Each row was made from one path, in order. Every step used is in the known rows, and no mark comes twice. Write each row's path.
Known rows:
fezu vosub nupu pumun sibe ferev patob duzove kuzop: [ -42  110  -81   42  -54 -101 -482  523 -367  195 -281 -122   21 -605
  113   55  225   -7  118 -166  -83  -93  -54  -63  123  487   75  271
  -66  111  261 -300   47  -50 -117 -422  175  203  -30   -2  119 -189
   32  129  376  414 -185   78 -192  -10   52  118  343  332  -57   25
 -281 -294  178  280   38]
mevur sibe ferev ronat patob duzove nupu kuzop vosub: [ 124  294  -16   47 -206  -54 -521  487 -437   95  -63   17  269 -569
  -80   72  244  -69  -21 -188 -165 -384  199   82   33  217   64  307
  -56  248  230 -300 -156  -42  -87  -72  456  -14  -24    3  -33 -101
  100  127  200  383 -197   19 -134  -87   64  274  154  128   58  122
 -209 -407  313   21 -239]
mevur ferev patob nupu kuzop vosub: [  31  172  205   92 -139 -116 -301  528 -388   86   38  100  263 -173
  -54   10  221  -13  -10 -190 -190   42  339  110  -20  221   54  379
  -94  168  436 -315 -217  -51 -211  -54  349   45  -46  -11  -17  112
   45  141  268  396  -78 -116 -108  -51  -22  274  246  195   82   18
 -113 -253  249  154 -276]
patob nupu pumun sibe ferev ronat fezu duzove: [-120  254 -268   52 -228  -42 -547  426 -241  515 -261   30  276 -443
  -81    8  392   62 -137  -63 -156 -108 -136 -186  152  344  131   92
  -27  -10  322 -217  -45   89   41 -283 -159  -19  -26  227  120   82
  -11    3  331  345   11   17 -211  -61  -44  153   45  227    5   30
 -249 -231  317  186  254]
telob sibe ferev patob nupu kuzop vosub fezu duzove: [  77  451  219  101 -142 -178 -435  389 -275   73   22  155  204 -771
   30   99  341   37  -65 -126  -71   85  218 -143   -2  477  115  326
 -133   54  261 -324 -113  -11  -45 -140   -4   98  -74   35    7  -15
  -36   50  404  409 -124 -147 -201  -76  -30  212  143  306  -64 -129
 -247 -261  213  314 -189]
telob nupu kuzop mevur: [ -84  -99  108   68 -103  -46 -110  332 -256  -75  -15  203  149  166
  -15   81   87  -19 -101 -189 -148  314  154  -24    9  175  111  236
  -70  221  429 -394 -330  -50 -198   51  134  -64 -186 -110  -95 -219
   16   96  137  406 -199 -379  -67  -57  -87  248  302   70  145  -32
 -117  148  340  -13 -283]
fezu pumun sibe ferev patob duzove vosub: [  72  171  -61   37 -177  -78 -498  519 -322  127  -61  -44  102 -673
  -15  151  217   71  -91 -120 -161  196  144  -24   64  300  201  265
  -21   33  292 -186  101  -53   38 -269   85  217    8   11  102 -197
   30  150  494  448 -115 -122 -306  -33  -59  104   47  295   28  149
 -280 -280  167  243  -48]
nupu kuzop vosub patob ferev ronat: [ 132   93  169   -5 -328  -84 -246  204 -424  -83   87   52  246 -183
 -187  221   21  -67 -113 -167 -265  148  194   98  141  199  -12  477
  -67   79  303 -417 -105   69  -15   51  200 -354  -79   -9  -38   68
  104  174   63  370 -259 -226 -215  -91  -97  177  204  -38  171  204
  -23 -148  392   28  194]
vosub fezu pumun nupu kuzop mevur sibe ronat: [ -40  129  -72  217 -165   -4 -462  357 -269 -108   -9  195  135 -375
 -128   78  154  102 -171 -146 -381  184   16   99 -104  303  176  152
   12 -119  104  -95 -237   69  -51   97   58  -74 -104   46  -81 -294
   17   51  151  365 -126 -114 -221 -196  -74  309  105   68  156  -94
 -275  -31  328   62 -149]
telob mevur vosub nupu pumun fezu: [-249  402  -16   81 -123  -82 -206  385 -399  226 -101   97   70  227
   21  -76  311   77  -37 -192 -111  144   81 -170  159  361  -27  162
    3  268  553 -271  -51   81 -102 -171  -97  -80 -103 -122   54 -127
   10   -1   85  377 -377 -153 -174  -15  -31  109  204  259  -18 -338
 -307 -275  227  137    7]
pumun sibe ronat patob nupu kuzop vosub fezu ferev: [-123  335 -137  -30 -229   -4 -457  387 -307  288  164  224  207 -627
 -132   75  365  190 -105  -56 -308  -45  122  -62  -32  491   74  345
  -58  -71  262 -234  -35   66   13  361  234  -36  -95  265   78 -162
   70   76  296  430  -95 -259 -143  -34  -91  104  -69  442  157  -70
 -281 -206  197   30  -36]
sibe ferev ronat mevur vosub fezu: [ 182  185 -190   90 -285  164 -449  246 -327  125   40  313  197 -490
 -131   91  171   97 -102  -72 -443  -51   70 -234   19  390   52  148
  -57  -52  149 -280 -289  184  116   16  -64 -213 -108  -11  119  108
   15   27  174  296 -253   51 -165 -100 -129   58  -82  109  163  -69
 -152 -193  260   66  249]
telob kuzop mevur sibe ronat fezu duzove: [ 133   19 -317  107 -147  -36 -417  301 -145  129 -244  170  303 -517
  -27  134   60   11 -193 -173 -242   -2  -52 -191   64  262  156   91
  -97   76  103 -279 -193   66   34 -259 -149  -12 -151 -146  -36  -54
  -74  -81  152  333  -71  -79 -254 -178  -60  160   67  100   21   65
 -116   32  355   47 -111]
ronat sibe ferev patob: [  -7  -41 -379   57 -220  -80 -477  359 -193  336  -89  121  267 -379
 -238   51  307   63 -133 -144 -423 -296    3   45   56  165  127  290
  -66   33  208 -169 -227  105  114  -53  -16   20   27   66  136  -62
   64   30  170  308   15  100 -290 -185  -58  112   73   70  199  158
 -149  -77  297  130   96]
fezu duzove kuzop mevur ferev patob nupu telob sibe ronat: [ -91  -77 -297   55  -78   -1 -435  633  -36  325 -339   43  277 -703
  -37   27  372  161   13 -218 -504 -212  -21  103  -27  570  174  343
 -127   70  129 -119 -213  160  -65 -366  156  151  -47   11  116 -126
  -58   -9   62  356  124 -105 -191 -168   15  166  433  192   20   35
 -183  -66  261  323   96]
sibe ferev ronat mevur vosub fezu duzove kuzop nupu pumun: [  51  252  -37   87 -211   68 -495  242 -379  -41  -45  147  118 -238
   -1   32  257 -110   23  -50 -129  -31 -112 -245  164  545  -35   74
  -31  -12  346 -385 -335  126 -110 -179   38 -231  -86   -4   26  128
   71   33  292  345 -401   97   16  -64   -3  157  187  127   38 -267
 -276 -329  315  157  214]
nupu kuzop mevur ferev ronat fezu: [ 137    3 -299   36 -189   85 -363  508 -203  322 -129  116  346 -355
  -86  114  124   70 -195 -133 -357 -112  -32  -28  -44  161  149  205
  -50   40  209 -241 -140  147    3 -215  134 -161 -105   52   51  -28
  -54   43   38  330   -4  -89 -174 -152  -85  207  125  -29  116  227
  -60  -47  414  -19  112]
telob pumun nupu kuzop vosub patob: [   9  167  469   84 -258 -166 -117  247 -459 -291   76   35  213  438
  -21  114  102 -197  -31 -205   35  234  279  146  167  120  -53  514
  -70  201  427 -457 -135 -138 -283  116   84 -188  -66 -137 -161   95
  182  221  178  409 -255 -336 -123  -16  -88  420  268  111   50  -87
 -140 -157  310   96  -83]
pumun sibe ferev patob duzove: [  65   53 -251  -50 -155  -52 -414  521 -250  400  -79   39  168 -513
  -50   86  385  163  -77 -139 -222 -149   90 -147   38  234  205  284
  -49  199  206 -192   73  -19  110 -102   34  185   14   50  192 -195
   21   91  295  372  -46  -95 -320  -75  -72   85    9  309   85  177
 -196 -174  179  201   50]
fezu duzove nupu kuzop vosub patob ferev: [ 193  232  423   99 -230 -279 -231  214 -462 -261  -36  -59  181 -194
  -69  244 -194 -175  -44 -225  -72  514  269  197  178  254  -24  495
 -149  167  354 -460  -19  -48 -119 -222  128 -279 -139 -193 -107  159
   79  196  226  403 -344 -237 -286  -39  -31  204  325  -18   13   94
  -45 -207  344  138  -21]
duzove nupu pumun sibe ferev ronat fezu vosub patob: [ -48  218 -266   67 -292 -141 -444  386 -309  327 -301  -89  263 -261
 -109  100  167  -13  -81 -129 -285  -91 -162   59  227  397  -26  288
  -47  -19  197 -263   85   83   32 -304  -83 -192  -47   39  104  111
   98   79  188  339 -136    4 -302  -69  -10   77  180  174   -5   93
 -199 -320  305  140  539]
patob ferev ronat mevur: [  96 -182 -100   72 -309  118 -412  157 -355   87  -95  164  147 -402
 -161  112   43   75 -122  -98 -464  -50   74 -131  137  155  116  264
  -19   -5  145 -307 -354  200  103  -79  -17 -240  -59   -4   50  101
   40  116  -28  279 -235   58 -228 -139 -152  117  171 -150  253  174
  -36  -77  405   91  370]
nupu pumun sibe ferev ronat mevur vosub fezu duzove: [  31  356 -163   86 -276   97 -525  314 -319  212  -29  226  131 -513
  -83   70  342  103 -111  -33 -278   11  -64 -435   94  608   74   79
  -22  -85  300 -283 -165  189  128 -137 -252 -187  -72   50  125   95
  -19  -25  342  336 -258  -28 -174 -106 -127   32  -67  222   25 -191
 -273 -317  208  261  383]
patob duzove nupu kuzop vosub: [ 107  273  318   86  -75  -87 -318  356 -514 -164  -48   45   98 -171
   67   98   -2 -105   30 -215    8  296  326   94   74  128   18  310
  -76  286  391 -425  -95 -149 -283 -123  342  -45 -182  -47 -139 -102
   55  209  333  429 -367 -201 -134   60   27  318  256  204    8  -55
 -192 -291  273   14 -490]
nupu pumun fezu vosub patob duzove: [ 135  293  207  110 -229 -264 -187  381 -381  115 -164  -78   55 -157
  208   54  119   52  -30 -130   -4  254   14 -248  216  409   81  363
  -31  179  217 -332  204 -148   -9 -179 -148   64  -41  -22   42   90
    9  183  220  403 -242 -174 -282   37  -71  174  214  278  -78   23
 -131 -184  246  283  195]
vosub nupu telob kuzop: [-227 -149  176   79 -155  -74 -191  214 -323  -52 -125  158  134  221
  -59   60  123  -40  -53 -223 -177  370  103  127  108   46   95  171
  -73  232  513 -415 -396   -1 -270 -120   57 -194 -211 -106  -43 -227
   49   66  289  383 -337 -287  -96  -36   -2  206  357   45  108 -208
 -154  -45  347  -21 -110]
fezu pumun nupu kuzop mevur: [ -80  -76  245  248  -96  -82 -236  432 -390 -169  -21   94  101  112
  -98   86  -20  -27 -112 -210 -178  542  216  204  -53  132  175  113
  -43  124  500 -295 -273  -87 -201  -98   80 -117 -163  -96 -127 -268
   17  102  246  418 -186 -300 -181  -88  -76  287  308  -50  124   23
 -172   89  312   56 -243]
fezu duzove vosub patob nupu kuzop mevur ferev: [ 136  139  249  193 -199 -180 -205  545 -213  -45 -248   11  252 -485
  129  140  -63  -14  -28 -192 -292  354  255  166   22  471  111  489
 -155   19  151 -314  -91  -51 -160 -291  234   50 -124 -113  -54  168
  -23  197  128  412  -29 -263 -188  -67  -48  225  409   91    1  110
  -41  -84  337  199  -10]
pumun fezu sibe ronat patob nupu telob kuzop mevur: [-346  -43 -239   49 -191   -9 -236  496 -223  391  -81  180  267  -93
 -158  -33  301  209 -137 -184 -435   78   81  -28  -10  249  206  144
  -28  152  484 -260 -277   66  -66  118  217  -30 -152   89   39 -267
   27  -48  128  422  -51 -357  -70 -102  -51   52  187  181  166    3
 -168   28  306   -5    4]
mevur sibe ferev patob duzove nupu kuzop vosub fezu: [ 227  440  160   71 -167 -104 -469  379 -374  -73   66  130  138 -754
   71  130  221   24  -55 -143 -114   -2  171  -69  -49  306   86  369
  -54   91  107 -289  -55  -34  -97  -26  271   17  -62   44  -13 -131
   25  122  374  389 -261  -52 -182  -86    2  271   80  255  -12 -140
 -266 -402  271  114 -269]
sibe ferev patob duzove nupu kuzop mevur vosub: [ 179   54  -65   63  -92  -29 -259  617 -371  178  -76   74  211 -426
   -3  123  110   -8  -11 -274 -187   36  318   71  -25  297   91  211
 -137  373  389 -389 -164 -109  -95 -300  339   29 -116 -200   74 -198
  -11   17  273  390 -168 -137 -164  -69   25   85  218  168   11   92
 -134 -188  214   36 -195]
vosub nupu telob pumun sibe ronat mevur: [-409  -46 -269  -42 -223  211 -417  270 -223  298 -294  151  113  -72
 -107  -24  383  106  -57 -137 -421 -248   -4   25  203  160   84  308
   16  -12  266 -207 -356  228 -104   25   42 -107  -87  105   55 -207
  127   99   47  337 -186 -106 -121  -88  -61  222  215  181  193 -230
 -338 -231  332   49  185]
kuzop mevur sibe ronat patob: [  43  -78 -361   41 -175  -38 -424  431 -130  184 -108  136  245 -494
 -165   39  257  167 -110 -181 -530 -359  -46  -14  -25  346  141  280
  -59   65   55  -87 -214  147  104   -6   52  115   24 -111  121 -166
   23  -28  -38  321   42    1 -242 -206  -77  101  146  115  191  155
 -127   40  270  141   81]
ferev ronat patob nupu telob kuzop mevur vosub fezu duzove: [ 136  -18  258  130 -235 -103 -252  361 -295  -52   73  218  250 -464
  -18  146  153   59 -110 -155 -196  430  119 -254  -14  510  155   82
 -144  163  489 -484 -387   -5  -93 -320  -23  -83 -139 -236   54  -19
  -77 -102  524  408 -171 -268  -45 -109  -68   37  226   70   -9  -60
  -58  -44  241  243  123]
patob nupu pumun fezu ferev: [-279  309  -59   76 -227 -117 -274  366 -309  437  -85  112  109  -40
   38 -115  400  172  -70  -68 -176   38   10 -159  134  407   95  237
   22   24  401 -153  -15   17   -2  243 -126  -21   -9  301   98   15
   38   92   89  375 -104 -162 -145   42 -104  144   87  344   74 -200
 -287  -82  281  105  166]
telob sibe ferev ronat mevur vosub fezu pumun nupu: [  61  176  -67  241 -275  112 -538  351 -422   31   90  184  184 -190
 -216   49  231   49 -139 -101 -317   83  107  -46    2  298  118   20
    9  -23  287 -190 -290  121   59 -118 -168 -193  -35  -71   32  -11
   68   34  254  318 -229   36 -248 -141 -116  225  -46  -18  127  -96
 -268 -245  235  192  197]
ferev patob nupu telob sibe ronat mevur vosub fezu pumun: [ -63   90   -7  134 -211   85 -434  431 -267  200   27  209  176 -457
 -140   -2  372  219 -130 -127 -442  209  174   20   -2  305  163  117
   -8  -68  340 -186 -358  165  -33 -186  -23  -20  -41   40  141  -98
   -4  -24  449  352  -92  -23 -174 -118  -57  142   68  183  104 -231
 -287 -291  211  233  120]
nupu kuzop mevur sibe: [ -26   57    4   98 -111   13 -230  343 -163  -22 -205  201  152 -281
   62   62  125   83 -105 -215 -367   55  101  -12  -28  182  156  279
  -47   81  130 -247 -277   78 -105   41   71  -14 -128  -20  -59 -210
  -54   57  -22  344  -75 -204 -150 -111  -80  239  250   77  103  -60
 -170   66  376   -6 -210]
mevur vosub patob nupu: [  72   91  234  119 -218 -149 -109  329 -346   54 -116   82  274   89
   -9   26   48    9   22 -219 -282  344  330  175  153  216  -17  369
 -129  156  283 -353 -154  -68 -156  -71   50    5  -78 -135   63  259
   80  140  210  344  -72 -110 -190   51  -52  162  191  222   93   -1
  -47  -87  239   96   29]
fezu ferev patob duzove kuzop mevur vosub nupu telob ronat: [  85 -140 -257  -16  -72   40 -207  607 -150  230 -185   50  163 -427
   83  136  -17   41   22 -270 -339  101    7  231   43  507  105  331
 -184  304  257 -248 -118   55  -94 -399  302  -13 -155 -101  181 -223
  -35  -11  180  411 -133 -298 -213  -51   39   90  402  181   55   26
 -118  -43  236   68   27]
ferev patob duzove kuzop vosub fezu sibe ronat mevur: [ 204   68 -177   67 -191  185 -578  315 -388   43   24  188  125 -827
  -39   96   51  108  -10  -60 -426  -67  104 -136   33  349   96  288
  -27 -176    4 -263 -149  107   10   68  298  -21 -100  137   33  -13
   88  136  269  370 -246  126 -154  -96  -70  150   -9  259  178   56
 -196 -278  243   63  -12]
sibe ferev ronat fezu vosub patob nupu pumun: [ -27  136  -79  127 -330 -147 -383  383 -281  364 -251  -19  267 -272
  -33   -6  252   11  -70  -97 -236 -118  -97   27  199  356   13  279
  -41  -11  187 -292  -87   -1  -45 -224  -26  -79   -1  184  115  228
   62   85  214  318  -16   72 -185  -42  -21  177  232  167   46   26
 -129 -224  376  140  468]
pumun sibe ferev patob duzove fezu vosub: [ 165  165  -86   44 -187 -134 -459  409 -271  209  -27   79   63 -790
   55  170  215  163  -92  -83 -170  166  -76 -339   32  549  236  207
  -95   20  189 -248  150  -35  168 -219 -134  184  -51  -11  158 -149
  -59   71  468  423 -156 -125 -344  -58  -95   -7   33  319  -18  128
 -200 -181  134  338  153]
fezu duzove kuzop nupu pumun sibe ronat mevur: [-230   77 -277   49 -119  102 -534  285 -316  126 -281   98   78 -198
  -66  -15  273    4   26  -84 -286 -114  -76 -147  221  416   27  159
    2  -30  256 -268 -267  165  -97  -97   54  -73 -125   64  -18  -15
  101   89  118  357 -303   19 -120  -72  -15  169  238  230  116 -146
 -322 -266  282  159   91]
kuzop nupu telob ronat mevur vosub patob: [  66  -24  -78   27 -259   14  -91  332 -224   62 -131  140  275  358
  -65   79    2  -57  -55 -217 -388  195  104  191  227  227  -20  355
 -131  283  285 -350 -296  113  -93 -144   74 -289 -172 -203   69  230
  101   60   39  332 -281 -286 -212  -48  -28  158  271   42  154  -70
  -45 -173  315   29  234]
patob duzove vosub nupu kuzop mevur ferev ronat fezu: [ 261  104 -105   49 -198   58 -407  534 -296  173 -202  -16  248 -718
  145  190  -36  -25 -118 -144 -165  -15   43   36   36  216  123  316
  -64   59  113 -325  -26   22 -106 -456  373  -18 -109  -12    8  -98
  -32  146  163  391 -125  -65 -164  -80  -11  268  238   28   18  213
 -107 -241  423  -21  -38]
nupu pumun fezu duzove vosub: [ -25  430  220  153 -171 -241 -363  310 -375  -75 -155    4   21 -299
  152   63  123  -48  -47  -91   34  387  -33 -292  191  552   83  255
  -35   24  425 -262   35  -45  -49 -262 -255   64  -65  -32  -44  106
  -36  113  283  440 -294 -176 -198   24  -85  170  257  243 -120 -107
 -251 -173  226  363   16]

Write each row's path:
[ 142   88   47   42 -245    6 -377  328 -178  -22  -33  184  156 -720
  111  147  242  161 -111 -162 -323  105   35  -59   -9  369  146  333
  -64  157   66 -257 -137   77  -65  -96  126 -110  -85  -30   47 -271
  -26  -11  302  358 -252 -205 -210 -148  -27  160  166  189    4 -260
 -251 -286  316   54   31] | kuzop vosub fezu ferev patob duzove nupu telob mevur sibe
[-413  126 -274  -55 -244   -8 -378  424 -231  544  -71   97  268  -80
 -147 -100  562  187 -115 -100 -344 -181  -29   -2  112  222  193  264
   20  -58  411  -66 -158   96   -3  233   41   61   40  298  123 -129
  112   46  174  395   38  -75  -82  -78  -47  194   68  328  149  -44
 -307 -129  273  132  178] | ferev patob nupu telob pumun fezu sibe ronat
[  44  351  207   80 -174 -120 -377  358 -356   28  142  210  182 -523
  -55   78  269   44  -60 -116 -170  132  240  -19  -59  322   61  356
  -87   27  312 -325 -163  -23 -121   98  223   -9  -96  125   15  -33
   30  106  389  405 -167 -148 -127  -50  -47  209  108  286   78 -126
 -209 -245  248  126 -213] | sibe ferev patob nupu kuzop vosub fezu
[  70  149  -97   24 -170  -60 -540  503 -350   82  -38  -53   97 -656
  -55  136  181  110  -93 -107 -197  165   84  -43   69  338  186  254
   -5   35  251 -172   99  -34   30 -248  131  252  -13  -18   79 -220
   38  152  451  461 -128 -121 -284  -27  -59  127   48  300   69  205
 -251 -254  155  246  -71] | fezu pumun sibe ronat patob duzove vosub
[-197  149 -589 -122 -229   88 -466  313 -183  519  -47  127  223  -59
 -120   26  420  103 -179  -40 -221 -203 -254  -88  164  289   43  145
   22  -18  298 -156   10  156   50  172  -43 -189  -56  277  135 -160
   92  -10  144  350 -122 -152 -180  -50  -72  118  -89  348  154 -123
 -331 -159  322  -95  232] | kuzop nupu pumun sibe ronat fezu ferev
[ -97  -58 -368   31 -284  190 -439  470 -133  534 -179  148  413 -270
 -144   14  233  196 -209  -91 -543   43 -115   92   -1   82  230  107
  -31  -48  216 -157 -194  216   -9 -150  129 -206 -123  253  121  -16
  -21    9  191  320   41  -39 -139 -126  -49  171   41   38  180  102
 -117 -131  430  -91  295] | patob nupu telob mevur ferev ronat fezu sibe
[ 210  115    4   80 -293  -71 -430  100 -354 -166 -111  -10  261 -422
 -155  233 -138 -148  -70 -157 -316  124   32   42  228  299  -40  452
  -92  -71  172 -417 -132  145   -7 -195  104 -272  -77  -38  -85  196
   92  152  140  352 -186  -12 -240 -116  -67  184  210 -107  125  228
  -44 -133  416  116  100] | fezu duzove kuzop vosub patob ferev ronat sibe
[-275  194 -165   82 -141  -64 -263  596 -257  496 -123  129  256 -371
  -78  -32  300  161 -103 -169 -365  -21  230   72  -40  247  210  245
  -56   46  395 -199 -141   12  -13  152  278   63  -94  215   50 -205
   21   53   76  418   32 -196 -136  -80  -34   98  160  233  132  102
 -223  -33  301    4 -114] | pumun fezu sibe ferev patob nupu kuzop mevur
[  36  131 -169   27 -252   39 -526  497 -307  334   19   97   12 -645
   34   35  422  288  -79  -41 -313 -139  -61 -268   56  497  169  324
   55  -98  108 -144   47  151   65 -150  128   96   52  145  207 -142
   48  120  296  367 -219   19 -268 -150  -89  137   68  282   97 -142
 -297 -488  232  308  353] | vosub nupu pumun sibe ronat mevur ferev patob duzove fezu
[-121  213 -183   50  -77  -21 -351  579 -304  320 -191  -46   66 -455
   98   -7  202   96   39 -169 -223  -67    2  -22   49  419  115  265
   -8   37  304 -201   72   38  -70 -131  289   94  -35  130  103 -296
   51   87  135  427 -144  -57 -132  -42    8   98  249  278   27  -31
 -313 -162  277   88  -15] | vosub nupu pumun fezu sibe ferev patob duzove kuzop mevur
[ -82    2 -323   71 -169   40 -399  683 -179  442  -77  120  329 -414
 -172  -22  245  210 -100 -151 -568 -185  103  168 -135  317  205  281
  -66  -17  189 -103 -192  107  -11   39  396   72  -53  128  102  -92
   21   79   38  370  127  -71 -124 -159  -44  161  150  139  230  206
 -100  -44  308   50   32] | fezu sibe ronat patob nupu kuzop mevur ferev
[-234  167 -256   10 -122   63 -270  486 -264  227 -227   64  169  -86
  -75   -5  277  131   63 -214 -446   25   87   61  116  529  -80  356
  -24   39  269 -265  -40  116 -168  -28  222   -1 -109   67   87  -57
   77   57   85  376  -55 -211 -128   -4  -41   76  232  420   89 -145
 -257 -182  202  102  137] | duzove kuzop mevur vosub patob nupu pumun sibe ronat
[-227  100 -411   80 -222  160 -515  526 -226  499 -248  148  169 -218
 -122 -137  445  255  -46  -82 -565 -341    1 -101   57  363   93  284
   55  -59  113  -73 -213  233  -16  -14  103   25  -11  226  134  138
   52  119  -13  284  -19   61 -182 -113  -98  197  112  237  202 -133
 -233 -324  289  197  303] | patob nupu pumun sibe ronat mevur ferev
[ 240   55 -277   83  -32   62 -350  431 -252   58 -221  101  268 -437
  -20  154 -128  -75  -16 -230 -256  184   26  -60   42  456   23   98
 -175  129  296 -340 -119   52  -54 -420   32  -33 -205 -250   29   23
  -77  -62  206  371 -100  -63 -176  -50  -31   62  147  172  -16  121
  -95   40  221   53 -188] | sibe ronat fezu duzove kuzop mevur vosub
[-163  254  -26   21 -167   -2 -292  423 -151  181 -304   38  273 -200
  -37   18  291    3   63 -235 -364  -87  124  267  101  312    0  480
 -115  163  211 -276 -108   93 -186  -47  209  -74 -127  147   30   -2
   69  130   56  366  -33 -273 -160   25   16  237  319  257   37 -147
 -235 -185  318   64  -59] | duzove kuzop vosub patob nupu telob sibe ferev
[ 101  197  -35   68 -216   11 -327  487 -296  196  103  236  267 -613
 -100   93  261  130  -96 -140 -350   -6  175  -99 -110  454   98  205
 -104   88  301 -343 -262   56   -8  -41  234  -33  -96  -10  123  -96
  -27  -17  267  378  -70 -132  -70  -98  -65   57   89  163  113   25
 -128 -115  253   83   63] | sibe ferev ronat patob nupu kuzop mevur vosub fezu
[ 128   56 -141  161 -282   62 -557  498 -424  117  206  203  257 -409
 -213   64  189   68 -118  -69 -425 -136  107    1  -91  344  129  293
  -30 -125  198 -178 -252   97   23  107  260 -164  -22   56   21  102
  113   97  197  349 -169   72 -183 -240 -100  249   18   67  202   81
 -140 -321  244  161  156] | pumun nupu kuzop vosub fezu sibe ronat mevur ferev patob
[ -67    5 -359  -36 -320   91 -411  348 -295  333  247  291  160 -241
 -156   36  498  182 -148  -18 -313 -180  -53 -353   81  573   42  206
   17  -49  343 -248 -231  144  118  221  -77 -127   35   60  207  -35
  105  -51  310  343 -196  -80 -124 -154 -160   19 -111  345  169 -212
 -274 -247  157  162  442] | telob nupu pumun sibe ronat mevur vosub fezu ferev patob
[ 164  116  281  167 -154 -201  -92  398 -374 -153 -163   29  246  -73
   11  180 -160 -119    2 -283 -198  494  338  218  124  368  -19  332
 -189  211  374 -453 -134  -88 -162 -290   98 -168 -185 -344  -54   74
   41   88  210  398 -244 -256 -214  -35   -1  115  337   86  -28   44
  -62  -87  252   79  -37] | fezu duzove nupu kuzop mevur vosub patob
[-172  -17  -90  -28 -200   -7 -363  249 -195  184 -268   20  182  -76
   27   56  225  -74  -90 -162  -95  -52 -206   58  202  174   81  246
  -76   64  352 -279 -241   55 -171 -303 -101  -61  -74  -26   46 -154
   39   41  275  369 -125  -69  -92  -49    0  292  306  134   14 -151
 -242 -100  366   90  110] | sibe ronat fezu vosub nupu telob pumun
[  34  149 -255  125 -164  132 -364  585 -331  261  -31  110  333 -113
 -180   98  190  -30 -182 -225 -213   -6  150   81  -36  189  111   -1
  -55  218  480 -306 -212   51  -28 -277   75 -188 -120  -99    7 -200
  -20  -69  180  365  -69 -183 -187 -124  -48  200   43    3   45   73
 -215 -128  294  -24  -80] | telob sibe ferev ronat fezu pumun nupu kuzop mevur vosub
[ 117 -119   67   44 -255  -19 -351  563 -229   50 -163  -50  162 -576
   78  150   69   31  -32 -182 -319   63  -25  151   33  400  158  380
  -89  132  277 -260 -167   47 -128 -448  364  -10  -29 -120  106 -198
   17  110  230  416 -137 -196 -121  -99   -2  168  452  -18   60  108
 -109 -186  346  155  177] | kuzop mevur ferev ronat patob duzove vosub nupu telob
[ -76  308  185  106 -158 -303 -173  272 -388  -79 -203  -92  108  205
  111   29   66 -121   59 -149  -43  276  -64  -46  275  471  -62  346
  -64   85  371 -354   39  -45 -151 -128  -63  -78  -90 -126  -46  160
  106  167  107  418 -332 -135 -158   40    3  159  394  220  -55  -68
 -193 -151  270  237  150] | duzove kuzop nupu pumun fezu vosub patob
